Here is a tiny trained network, its code and every weight. The questions are about switching its units off for an input and a class, where a switched-off unit gives its printed mean instead of its output.

import numpy as np


def w(rows, s, z=0):
    codes = np.array(rows[::2]) - 128.0
    scale = np.full(codes.shape[1], s)
    scale[-1] = z or s
    return codes * scale


def f(y):
    return y / 2 * (1 + np.tanh(0.7978845608 * (y + 0.044715 * y**3)))


def log_softmax(a):
    a = a - a.max(-1, keepdims=True)
    return a - np.log(np.exp(a).sum(-1, keepdims=True))


def net(x, mask):
    res = np.array(x, float).reshape(1, 6) / 4 @ E
    y = f(res @ A[0][:, :-1].T + A[0][:, -1])
    res = res + np.where(mask, y, B[0][:, -1]) @ B[0][:, :-1]
    return log_softmax(res[-1] @ U[:, :-1].T + U[:, -1])


A, B = {}, {}
E = w([
[127,153,138,87,2,158],'x0',
[246,25,164,101,129,199],'x1',
[192,167,23,183,112,211],'x2',
[135,129,132,132,131,124],'x3',
[51,19,23,161,32,105],'x4',
[122,125,125,120,127,139],'x5',
],0.0062)
A[0] = w([
[121,101,113,159,250,117,164],'N0',
[65,80,114,141,127,167,52],'N1',
[29,158,109,106,141,171,131],'N2',
[137,166,160,117,151,155,30],'N3',
[170,52,157,130,128,159,43],'N4',
[86,90,184,114,122,98,138],'N5',
[129,171,167,95,59,160,117],'N6',
[90,159,133,151,128,116,2],'N7',
[128,57,107,131,129,125,181],'N8',
[110,95,88,176,114,80,117],'N9',
[157,159,58,157,126,159,94],'N10',
[94,88,103,125,113,128,11],'N11',
[102,174,108,164,132,89,76],'N12',
[143,198,169,127,193,154,116],'N13',
],0.014,0.0058)
B[0] = w([
[47,180,156,144,73,147,255],'N0',
[118,101,104,136,123,62,154],'N1',
[182,180,154,137,128,154,189],'N2',
[105,118,98,123,128,32,151],'N3',
[145,252,131,65,153,88,181],'N4',
[105,113,145,160,205,182,196],'N5',
[54,168,155,174,90,120,182],'N6',
[131,183,94,87,164,79,131],'N7',
[183,129,131,172,111,128,208],'N8',
[167,99,177,129,101,91,192],'N9',
[62,112,199,128,212,137,192],'N10',
[67,153,111,142,142,19,141],'N11',
[179,171,120,81,128,135,170],'N12',
[200,51,124,140,110,90,247],'N13',
],0.024,0.0074)
U = w([
[158,96,115,131,138,11,77],'0',
[186,201,109,76,163,96,78],'1',
[156,126,132,137,126,114,251],'2',
[104,111,144,137,240,101,71],'3',
[89,151,116,133,73,104,108],'4',
[167,126,130,128,120,119,230],'5',
[135,91,36,79,113,156,103],'6',
],0.011)

Each question gives the input, the list of numbers given to net, and the class t.
The units are the neurons (one row each of A and B). Each row of codes is followed by its name. A weight is (code - 128) times the scale printed after its matrix; where a second scale follows, it is the last column's (A, B and U).
mask holds one flag per neuron, in row order. A switched-off neuron (its flag False) gives its mean, the last column of its row in B, instead of its output. The means were averaged over made-up inputs and are rounded, as every weight is.
A unit's drop is (log p(t) with every unit on - log p(t) with that unit switched off) / (log p(t) with every unit on - log p(t) with every unit switched off).
The circuit of an input: a set's keep is (log p(t) with only the set's units on - log p(t) with every unit switched off) / (log p(t) with every unit on - log p(t) with every unit switched off). Starting from the 12 units with the biggest drops (on a tie, the unit counted first), units are removed one at a time, each time the one whose removal leaves the highest keep (on an exact tie, the one counted first), for as long as the keep stays at least 0.8.
circuit, biggest first: the units of the circuit, biggest drop first
unit that matters most: the unit with the biggest drop
k most important neurons: the k neurons with the biggest drops, biggest first
drop when u is switched off: that unit's drop, to one decimal
input [-5,5,-8,-2,2,-2], class 3: 2 most important neurons -> (N5, N13)
input [2,5,7,0,-7,4], class 0: unit that matters most -> N13
input [-3,-3,-5,1,-8,4], class 0: 2 most important neurons -> (N13, N3)
input [3,-7,-7,-1,-5,-7], class 1: 2 most important neurons -> (N12, N2)
input [-5,6,8,0,7,6], class 3: 2 most important neurons -> (N10, N13)
input [-5,-5,4,-5,8,-1], class 0: 3 most important neurons -> (N9, N1, N11)
input [0,-7,6,3,5,-6], class 1: 3 most important neurons -> (N12, N2, N13)
input [1,7,-8,-7,-2,-2], class 3: 3 most important neurons -> (N5, N2, N12)
input [-8,7,7,-2,7,2], class 4: 2 most important neurons -> (N0, N13)
input [2,-6,-4,2,-3,-5], class 1: 3 most important neurons -> (N12, N7, N2)
input [3,0,7,-8,-8,6], class 0: circuit, biggest first -> (N13, N3)
input [7,6,0,2,3,-3], class 4: 3 most important neurons -> (N6, N13, N2)
input [1,8,-2,-6,6,1], class 1: 2 most important neurons -> (N4, N13)
input [8,4,-1,-4,-7,4], class 4: circuit, biggest first -> (N6)
input [5,-5,-4,5,-8,-7], class 0: drop when N13 is switched off -> 0.4
input [-5,7,8,5,6,8], class 3: drop when N2 is switched off -> 0.1
input [0,-1,8,7,-4,0], class 3: drop when N10 is switched off -> 1.0
